Here is a tiny trained network, its code and every weight. The questions are about switching its units off for an input and a class, where a switched-off unit gives its printed mean instead of its output.

import numpy as np


def w(rows, s, z=0):
    codes = np.array(rows[::2]) - 128.0
    scale = np.full(codes.shape[1], s)
    scale[-1] = z or s
    return codes * scale


def f(y):
    return y / 2 * (1 + np.tanh(0.7978845608 * (y + 0.044715 * y**3)))


def log_softmax(a):
    a = a - a.max(-1, keepdims=True)
    return a - np.log(np.exp(a).sum(-1, keepdims=True))


def net(x, mask):
    res = np.array(x, float).reshape(1, 7) / 4 @ E
    y = f(res @ A[0][:, :-1].T + A[0][:, -1])
    res = res + np.where(mask, y, B[0][:, -1]) @ B[0][:, :-1]
    return log_softmax(res[-1] @ U[:, :-1].T + U[:, -1])


A, B = {}, {}
E = w([
[135,170,158,63,41,227],'x0',
[162,159,76,77,158,161],'x1',
[173,127,113,254,97,149],'x2',
[34,200,63,157,155,121],'x3',
[186,120,57,138,34,135],'x4',
[154,229,164,166,160,73],'x5',
[114,65,196,91,97,76],'x6',
],0.0079)
A[0] = w([
[126,99,140,161,133,114,160],'N0',
[152,172,111,52,157,235,134],'N1',
[80,99,80,36,72,139,81],'N2',
[78,87,110,111,173,140,136],'N3',
[147,170,128,92,139,131,10],'N4',
[125,134,122,165,222,169,140],'N5',
[114,92,115,103,156,141,60],'N6',
[176,94,5,88,179,168,116],'N7',
[72,248,54,169,170,128,125],'N8',
[134,149,159,171,103,94,64],'N9',
[155,51,84,217,114,153,130],'N10',
[127,101,113,93,180,78,98],'N11',
[159,113,155,90,195,62,155],'N12',
[132,153,128,89,114,164,33],'N13',
[157,173,151,113,114,160,29],'N14',
[150,116,96,141,130,113,96],'N15',
[95,80,128,166,235,185,112],'N16',
[109,117,133,149,105,88,2],'N17',
],0.017,0.0049)
B[0] = w([
[157,94,155,121,97,141,162],'N0',
[188,111,174,74,103,211,208],'N1',
[60,92,115,174,171,201,192],'N2',
[45,91,154,120,101,120,164],'N3',
[159,155,129,115,160,153,140],'N4',
[129,167,149,235,169,177,184],'N5',
[66,121,123,110,96,122,140],'N6',
[202,142,2,127,144,72,194],'N7',
[45,243,60,157,96,144,254],'N8',
[108,93,104,189,145,134,158],'N9',
[179,79,74,124,81,85,202],'N10',
[87,158,159,124,136,94,166],'N11',
[117,136,146,82,148,49,196],'N12',
[157,125,147,88,153,141,150],'N13',
[131,176,191,139,118,156,148],'N14',
[137,106,114,128,115,101,143],'N15',
[71,88,190,173,136,152,180],'N16',
[156,91,132,95,124,148,137],'N17',
],0.026,0.016)
U = w([
[88,104,217,198,133,116,192],'0',
[140,139,146,138,146,129,2],'1',
[202,102,91,176,87,154,128],'2',
[68,170,97,187,120,90,173],'3',
[179,195,189,107,108,177,144],'4',
[165,140,185,91,184,55,74],'5',
[109,96,196,132,112,2,75],'6',
[119,82,147,112,129,229,153],'7',
],0.0089,0.0072)

Each question gives the input, the list of numbers given to net, and the class t.
The units are the neurons (one row each of A and B). Each row of codes is followed by its name. A weight is (code - 128) times the scale printed after its matrix; where a second scale follows, it is the last column's (A, B and U).
mask holds one flag per neuron, in row order. A switched-off neuron (its flag False) gives its mean, the last column of its row in B, instead of its output. The means were averaged over made-up inputs and are rounded, as every weight is.
A unit's drop is (log p(t) with every unit on - log p(t) with that unit switched off) / (log p(t) with every unit on - log p(t) with every unit switched off).
The circuit of an input: a set's keep is (log p(t) with only the set's units on - log p(t) with every unit switched off) / (log p(t) with every unit on - log p(t) with every unit switched off). Starting from the 12 units with the biggest drops (on a tie, the unit counted first), units are removed one at a time, each time the one whose removal leaves the highest keep (on an exact tie, the one counted first), for as long as the keep stays at least 0.8.
circuit, biggest first: the units of the circuit, biggest drop first
k most important neurons: the k neurons with the biggest drops, biggest first
drop of u: that unit's drop, to one decimal
input [8,-8,2,-6,2,5,5], class 0: 3 most important neurons -> N8, N1, N7
input [6,3,-6,8,7,0,-1], class 7: circuit, biggest first -> N2
input [2,0,-5,-5,7,4,7], class 0: 2 most important neurons -> N8, N1
input [-7,6,-1,-8,-1,-1,-6], class 6: 3 most important neurons -> N8, N12, N11
input [1,-4,5,-8,-4,-8,-2], class 2: 2 most important neurons -> N10, N12
input [7,-2,-7,6,3,5,-2], class 4: 2 most important neurons -> N1, N8
input [-1,3,-3,2,5,-3,-6], class 2: 2 most important neurons -> N7, N1
input [-4,3,-8,3,-3,-5,5], class 6: 2 most important neurons -> N12, N8
input [8,3,1,-1,8,4,1], class 7: 4 most important neurons -> N2, N8, N12, N11
input [4,1,5,-4,-5,-6,-8], class 2: 2 most important neurons -> N7, N10
input [7,-6,-4,4,2,6,5], class 0: 3 most important neurons -> N8, N1, N7
input [-6,-4,2,2,-5,-7,3], class 0: 2 most important neurons -> N16, N7
input [-1,-6,-3,-6,4,-6,8], class 7: 2 most important neurons -> N2, N8
input [-3,-4,-7,-8,-3,-4,3], class 6: circuit, biggest first -> N12
input [7,0,1,-5,7,0,-6], class 4: 2 most important neurons -> N1, N14
input [-2,6,-6,-5,5,-1,-8], class 2: drop of N7 -> 3.4
input [-6,-4,0,-4,-5,-7,-2], class 0: drop of N4 -> 0.0
input [5,4,-2,-6,-7,5,3], class 4: drop of N14 -> 0.1
